[128 = 0]

[112 203 178 162 103 151 110 126 149 146 174  95 140 118 120  65 197 109
 112 144 137 168 200 126 117 119 140 144  98 119 151 128 139  51 110 157
 123 173  76 113  74 140  72 147 110 179 184 116 157  96 102 174 103]
[68]/kon
[126 162 119 134  57 180  93 116 138 164 188 112 116 184 122  36 153   4
 147 130 153 190 129 132 126 110 135 141  11 172 137 128 101 117 128  85
 117 138 101 171 105 162 109 104 112 164 122  21  98  97 110 143 122]
[68]/bomi
[181 172 121 184  82 123 103 149 113 149 160 124 133 120  86  63 158  77
 101 107 173 163 131 112 130 133 161 118  78 142 146 119 101  63 104 126
  95 142 116 141 113 111  78 116 129 180 231  38 137 121 143 169 127]
[77]/sezil
[151 139 131 173  91 130 107 125 119 110 171 117 139 126  88  76 168  64
 103 109 142 152 135 132 131 132 145 125  98 129 127 115 107  54 100 135
  91 134 139 114 102 112 110 150 117 153 213 104 120 114 127 143 115]
[77]/sezil
[122 167 145 115 132 119 133 117  73  70 176 117 136 108 145 173 164 167
 155 135  81 143 141 125 116 139 119 115 128 129  76 120 123 110 106 114
 104 163 142  99  62 123  96 172 137 134 158 180 154 144 137 122 133]
[71]/lozet
[163 163 174 149 125 146 101 137 107 129  75 149 121  88 159  99 153 110
 110 124 151 128 126 128 134 131 161 132 128 151 120 160  93  79 121 138
 138 154  65 144 129 116  81 120 116 189 198 124 148 117 128 165 121]
[69]/vade
[206 118 159 146 127 138 101 166  95 102  38 150 130  87 132 105 163 128
  98 110 124 100 118 111 120 133 149 138 151 150 119 107  83  97 131 142
 124 119  51 158 122 113  54 110 138 179 228 111 140 117 141 148 124]
[69]/vonas
[111 139 132 146  97 164 107 126 143 157 209 124 134 129 109  62 160  77
 112 137 139 154 216 131 122 150 141 130  73 123 157 122 162  96 120 132
 107 152  96 164 103 129  86 150 105 175 155  93 121 104 102 158 120]
[68]/rir
[195 218 157 176 108 132 107 142 117 134  25 114 117 111 162  99 180 121
  91 112 181 162  84 126  99 132 144 137 143 177 128 149  42  72 134 167
 158 135  77 109 180 131 125  78 130 151 200  82 135 105 143 157 111]
[69]/vade
[131  69 138  94  79 132 123 120 162 137 191 138 129 146 110 110 102 117
 143 126  99 118 163 128 121 110 110 125  79 108 136 111 161 165 125 131
  81 117 134 154  87 127 116 169 114 123 114 141 108 121 120 107 134]
[68]/rir
[115 152 111 103 142 122 124 123  56  84 179 123 142 150 146 176 156 149
 158 130 117 140 116 125 145 140 140 116 105 149  78 122 103 117 125  93
 112 123 144 130 101 121 110 141 139 144 131 135 168 146 145 128 135]
[71]/regi
[ 89 117 144 146 160 131 126 116 141 142 183 134 125  99 117 131 174 180
 129 135 101 101 180 126 134 130 140 145 127  89 163 120 174 122 136 182
  92 133 106 127 114 122 127 183 111 160 113 200 118 113  95 112 109]
[68]/kon
[103 141 155 127 125 163 118 110 114 141 202 120 116 131 104  83 162  82
 139 138 114 132 185 138 125 134 142 141  92 122 147 110 167 109 124 117
 104 154 111 132  66 134 111 163 102 155 135 138 112 118 102 147 120]
[68]/bomi
[125 124 134 123 103 143  92 113 146 116 198 104 121 154 128  83 152  41
 127 124 128 160 130 145 132  96 126 128  80 140 121 137 101 126 127 135
  85 129 137 137  97 117 138 174 112 148 136 132 117  96  99 108 115]
[68]/bomi
[165 168 142 154 120 151 103 150 124 124 131 128 141 106 142  99 177 135
  98 127 134 141 154 114 138 128 144 133  99 142 131 135  87 100 124 135
  94 153  65 147 124 108  77 140 125 219 192 107 149 106 132 149 119]
[69]/Das
[156  99 157 141 154 129 130 126 100 123  40 144 117 121 141 155 144 154
 105 120 136 117  86 116 121 121 136 122 135 153 115 139  93 153 157 143
 143 111 108 144 188 133 137  98 133 144 127 129 121 127 148 106 117]
[69]/vade
[167 110 147 159 135 114 113 123 122 121 135 140 124 135 135 115 155 125
 106 109 117 121 113 120 138 108 137 124 125 143 132 132  75 128 130 167
  82 115 116 142 147 104 117 157 118 161 171 145 120 120 129 103 122]
[77]/guri
[158 202 159 107  70 143 100 143  94  79 163  97 132 132 166  89 176  18
 147 132 130 200  93 116 136 109 136 123 109 190  51 138  35  54  97  82
 109 180 145 130  43 131  62 142 137 171 252 115 174 134 159 160 135]
[71]/nos
[149 136 160  95 111 127 126 123  95  65 128 121 128 113 138 138 153  98
 142 127 121 125 125 123 106 125 121 121 153 144  68 107 121  96 111 105
 112 152 134 108  56  92  79 145 127 104 185 171 153 137 141 121 129]
[71]/lozet
[105 159 126 136 104 139 134 118 125 126 202 104 135 147 123  90 157  88
 135 136 122 170 167 125 121 126 121 131  66 135 121 130 121 110 120 125
  99 136 136 129  86 129 126 149 119 142 130  98 114 118 112 131 122]
[68]/bomi
[135 179 131 132  86 106 128 116  92  70 234 101 136 124 137 126 179  97
 143 134 110 175 139 128 142 127 132 107 102 148  83 134  85  63 108 116
  92 148 164  86  50 109  98 165 135 149 195 131 165 133 128 128 127]
[71]/nos
[167 130 165 140 142 140 112 137  94 116  43 150 142 112 144 139 153 143
 120 119 150 103 100 123 137 124 185 131 130 155 120 114  76 122 133 132
 128 123  67 157 171 126 103 114 140 173 153 129 125 117 146 129 124]
[69]/vade
[163 144 148  97  90 144 122 136  58  69 126 123 136 140 110 121 157  28
 157 122 141 162  79 121 126 132 123 117 115 165  49 101  82  98 111  57
 136 145 143 120  74 130  96 114 127 124 185  94 154 145 152 144 136]
[71]/lozet
[170 170 150 120 109 129 109 138  98  89 110 116 136 122 148 111 165  71
 132 118 132 161  99 110 139 143 147 127 148 165  65 129  61  61 104  87
 115 169 125 109  83 109  66 135 137 169 252 133 174 140 160 159 143]
[71]/regi
[148 176 124 161 107 115 141 132 114 112 162 104 134 136 131 108 173 101
 125 110 135 176 108 118 125 114 136 124 101 157 113 149  63  76 125 164
  94 138 145 104 133 109 128 149 120 159 181 112 129 124 122 120 114]
[77]/fen
[147 161 137 169 138 135 105 130  78 123  85 128 134  93 126 115 161 130
 116 123 152 121 108 124 149 143 164 136 133 142 119 127  96 121 133 123
 139 148  87 123 143 119 104 113 124 184 194 122 151 129 144 159 116]
[69]/vade
[211  88 176 113 116 158  95 135  58  85  60 165 127 123 131  79 170  36
 141 110 142 101  72 126 123 113 152 115 100 173  72  88  49 123 130  77
 101 135  67 187 112 117  55 123 129 202 211 123 135 118 152 132 136]
[69]/vade
[118 129 132 144 121 125 118  95 112 114 216 124 135 121 118  92 168 138
 114 121  79 137 179 123 136 112 137 140  82 115 149 136 127 118 115 159
  73 142 112 121  99 125 103 185 109 177 138 152 124 108  93 111 111]
[68]/bomi
